Below is a small trained network, with its code and all its weights. Each question gives an input and a target symbol and asks what happens when units are switched off, that is, made to give their printed mean instead of their output.

import numpy as np


def w(rows, s, z=0):
    codes = np.array(rows[::2]) - 128.0
    scale = np.full(codes.shape[1], s)
    scale[-1] = z or s
    return codes * scale


def norm(h):
    return h / np.sqrt((h * h).mean(-1, keepdims=True) + 1e-5)


def f(y):
    return np.maximum(y, 0)


def softmax(a):
    e = np.exp(a - a.max(-1, keepdims=True))
    return e / e.sum(-1, keepdims=True)


def log_softmax(a):
    a = a - a.max(-1, keepdims=True)
    return a - np.log(np.exp(a).sum(-1, keepdims=True))


def net(x, mask):
    ids = ['αβεζηξπτφ'.index(c) for c in x.split()]
    T = len(ids)
    res = E[ids] + P[:T]
    r = norm(res)
    for j in range(2):
        rows = slice(4 * j, 4 * j + 4)
        q, k, v = (r @ M[0][rows].T for M in (Q, K, V))
        z = softmax(np.where(np.tri(T) > 0, q @ k.T / 4**0.5, -1e9)) @ v
        o = O[0][rows]
        res = res + np.where(mask[j], z, o[:, -1]) @ o[:, :-1]
    y = f(norm(res) @ A[0][:, :-1].T + A[0][:, -1])
    res = res + np.where(mask[2:14], y, B[0][:, -1]) @ B[0][:, :-1]
    return log_softmax(norm(res)[-1] @ U[:, :-1].T + U[:, -1])


Q, K, V, O, A, B = {}, {}, {}, {}, {}, {}
E = w([
[240,129,120,126,63,163,84,174],'α',
[178,103,215,100,95,120,118,161],'β',
[229,92,194,85,177,74,140,1],'ε',
[185,31,69,224,91,148,147,174],'ζ',
[109,122,52,80,83,32,73,169],'η',
[129,61,131,136,197,98,133,198],'ξ',
[91,105,90,116,138,199,56,145],'π',
[29,66,137,155,117,105,114,92],'τ',
[37,150,167,80,160,133,126,173],'φ',
],0.0045)
P = w([
[81,181,199,241,110,99,4,202],'0',
[116,116,181,172,121,104,38,180],'1',
[106,94,163,153,124,107,49,149],'2',
[119,86,143,127,112,117,75,135],'3',
[121,69,125,112,114,126,99,119],'4',
[121,66,108,92,105,136,131,98],'5',
[131,61,102,68,95,143,149,99],'6',
[131,45,88,59,94,154,173,77],'7',
],0.0036)
Q[0] = w([
[123,99,105,69,107,172,113,110],'head 1',
[156,161,127,104,114,145,212,133],'head 1',
[105,210,138,168,158,195,169,120],'head 1',
[124,184,117,139,107,103,116,136],'head 1',
[143,250,139,150,153,113,157,92],'head 2',
[159,164,116,152,169,91,116,100],'head 2',
[116,97,163,110,117,103,82,174],'head 2',
[104,146,148,145,189,119,108,90],'head 2',
],0.013)
K[0] = w([
[84,51,88,56,120,86,248,90],'head 1',
[253,142,60,157,120,129,130,73],'head 1',
[226,225,172,216,85,71,122,132],'head 1',
[183,136,164,224,190,139,125,157],'head 1',
[5,202,168,142,51,184,106,246],'head 2',
[29,116,84,136,74,206,129,209],'head 2',
[168,55,134,37,161,120,65,8],'head 2',
[65,102,65,129,75,62,17,219],'head 2',
],0.0068)
V[0] = w([
[65,126,233,71,195,217,167,50],'head 1',
[144,75,210,127,118,31,187,33],'head 1',
[175,124,197,94,226,92,144,235],'head 1',
[85,203,111,14,121,3,117,113],'head 1',
[92,75,48,125,223,98,128,219],'head 2',
[44,97,196,221,146,96,184,89],'head 2',
[78,48,147,115,14,197,76,156],'head 2',
[62,197,185,8,177,99,70,150],'head 2',
],0.0039)
O[0] = w([
[67,141,254,163,140,172,84,137,113],'head 1',
[144,154,195,208,139,50,103,101,75],'head 1',
[120,155,160,147,100,153,249,147,137],'head 1',
[84,117,140,124,5,72,116,159,138],'head 1',
[45,135,54,134,157,126,144,224,143],'head 2',
[103,32,146,153,153,114,176,94,127],'head 2',
[41,135,147,169,58,170,95,116,255],'head 2',
[121,124,194,47,149,97,92,180,137],'head 2',
],0.0048,0.0032)
A[0] = w([
[213,163,141,62,177,136,203,88,165],'neuron 1',
[146,88,94,95,153,138,141,182,117],'neuron 2',
[149,86,229,94,113,102,137,123,92],'neuron 3',
[91,207,149,114,147,64,112,133,162],'neuron 4',
[180,221,79,158,72,173,108,127,47],'neuron 5',
[83,52,133,145,164,106,149,146,116],'neuron 6',
[159,118,112,125,126,53,253,103,3],'neuron 7',
[219,120,156,145,152,78,130,66,68],'neuron 8',
[63,219,165,114,172,115,133,123,53],'neuron 9',
[101,188,149,108,102,117,117,189,115],'neuron 10',
[94,86,74,73,136,136,140,89,139],'neuron 11',
[183,85,109,77,218,77,93,71,96],'neuron 12',
],0.0072,0.004)
B[0] = w([
[67,160,177,154,52,133,156,77,179],'neuron 1',
[116,166,181,131,103,111,144,129,208],'neuron 2',
[223,103,101,142,124,165,69,139,254],'neuron 3',
[126,90,126,142,45,111,146,92,181],'neuron 4',
[86,188,139,108,165,101,128,2,177],'neuron 5',
[192,193,135,115,144,112,143,133,235],'neuron 6',
[143,227,70,93,125,149,60,107,149],'neuron 7',
[36,162,98,148,188,71,104,162,189],'neuron 8',
[88,92,146,137,100,173,206,29,150],'neuron 9',
[159,111,97,103,157,123,157,68,216],'neuron 10',
[114,131,170,174,63,122,106,158,238],'neuron 11',
[84,94,108,85,179,152,195,98,224],'neuron 12',
],0.0071,0.0035)
U = w([
[141,254,124,106,119,132,109,63,116],'α',
[234,96,151,118,102,158,100,143,171],'β',
[123,66,96,89,219,98,118,114,148],'ε',
[145,107,43,226,119,160,170,116,96],'ζ',
[124,122,58,70,54,42,103,147,93],'η',
[131,182,145,139,164,100,182,185,253],'ξ',
[70,153,102,95,130,210,68,181,120],'π',
[89,125,219,210,129,60,79,118,69],'τ',
[93,82,202,89,89,158,210,99,93],'φ',
],0.0062,0.0035)

Each question gives the input, a string of symbols that net reads in full, and the target symbol t.
The units are the heads (4 rows each of Q, K, V and O) and the neurons (one row each of A and B). Each row of codes is followed by its name. A weight is (code - 128) times the scale printed after its matrix; where a second scale follows, it is the last column's (O, A, B and U).
mask holds one flag per unit, heads first, then neurons. A switched-off unit (its flag False) gives its mean, the last column of its rows in O or B, instead of its output. The means were averaged over made-up inputs and are rounded, as every weight is.
A unit's drop is (log p(t) with every unit on - log p(t) with that unit switched off) / (log p(t) with every unit on - log p(t) with every unit switched off).
The circuit of an input: a set's keep is (log p(t) with only the set's units on - log p(t) with every unit switched off) / (log p(t) with every unit on - log p(t) with every unit switched off). Starting from the 12 units with the biggest drops (on a tie, the unit counted first), units are removed one at a time, each time the one whose removal leaves the highest keep (on an exact tie, the one counted first), for as long as the keep stays at least 0.8.
units of the circuit, in order: the units of the circuit, biggest drop first
unit that matters most: the unit with the biggest drop
top k neurons: the k neurons with the biggest drops, biggest first
which heads matter: for each layer, one digit per head in row order, 1 if its drop is at least 0.15 and else 0, layers parted by /
input π β π η ξ ξ, target ξ: which heads matter => 01
input τ α α α τ τ, target τ: which heads matter => 10
input η ε π ξ, target φ: top 2 neurons => (neuron 1; neuron 12)
input ε ξ φ τ, target β: units of the circuit, in order => (head 2; neuron 3)
input β η ε, target η: units of the circuit, in order => (head 1; head 2)
input π η ζ π ξ φ ξ ε, target β: units of the circuit, in order => (head 1; neuron 3)
input τ ζ η ε φ π, target β: units of the circuit, in order => (head 1; head 2; neuron 3)
input τ ε τ ξ π τ π π, target ε: which heads matter => 11
input ζ α ε τ, target ε: unit that matters most => head 2
input ξ π ε π β η π η, target φ: units of the circuit, in order => (head 2; neuron 12; neuron 1)
input ε ξ η, target α: which heads matter => 11
input η π ζ ε, target φ: units of the circuit, in order => (neuron 12; neuron 1)
input ζ φ ε η π φ ζ, target β: units of the circuit, in order => (head 1; head 2; neuron 3)
input ε π φ π, target β: units of the circuit, in order => (head 2; neuron 3)
input τ ε η, target ε: which heads matter => 01
input π ξ π ε π α, target φ: top 2 neurons => (neuron 1; neuron 12)
input π π η ξ η ε η β, target η: which heads matter => 11
input η φ π φ ε, target β: units of the circuit, in order => (neuron 3; head 1)
input π π ξ ε, target φ: which heads matter => 11
input ζ π β ξ π τ ε, target ε: units of the circuit, in order => (neuron 12; neuron 8; neuron 3)
input β φ ζ α ε, target τ: units of the circuit, in order => (neuron 8; head 1)
input τ β β ε π α ξ β, target α: top 4 neurons => (neuron 1; neuron 7; neuron 8; neuron 3)
input β ε π φ ξ, target β: units of the circuit, in order => (neuron 3; head 2)
input η π ε τ π β ζ, target φ: units of the circuit, in order => (head 2; neuron 12; neuron 1)
input π ε ξ β τ α, target ε: units of the circuit, in order => (head 2; neuron 12; neuron 8)
input β η τ β α, target α: which heads matter => 01
input β π β ζ τ, target τ: which heads matter => 10
input π η ξ α, target α: unit that matters most => neuron 5
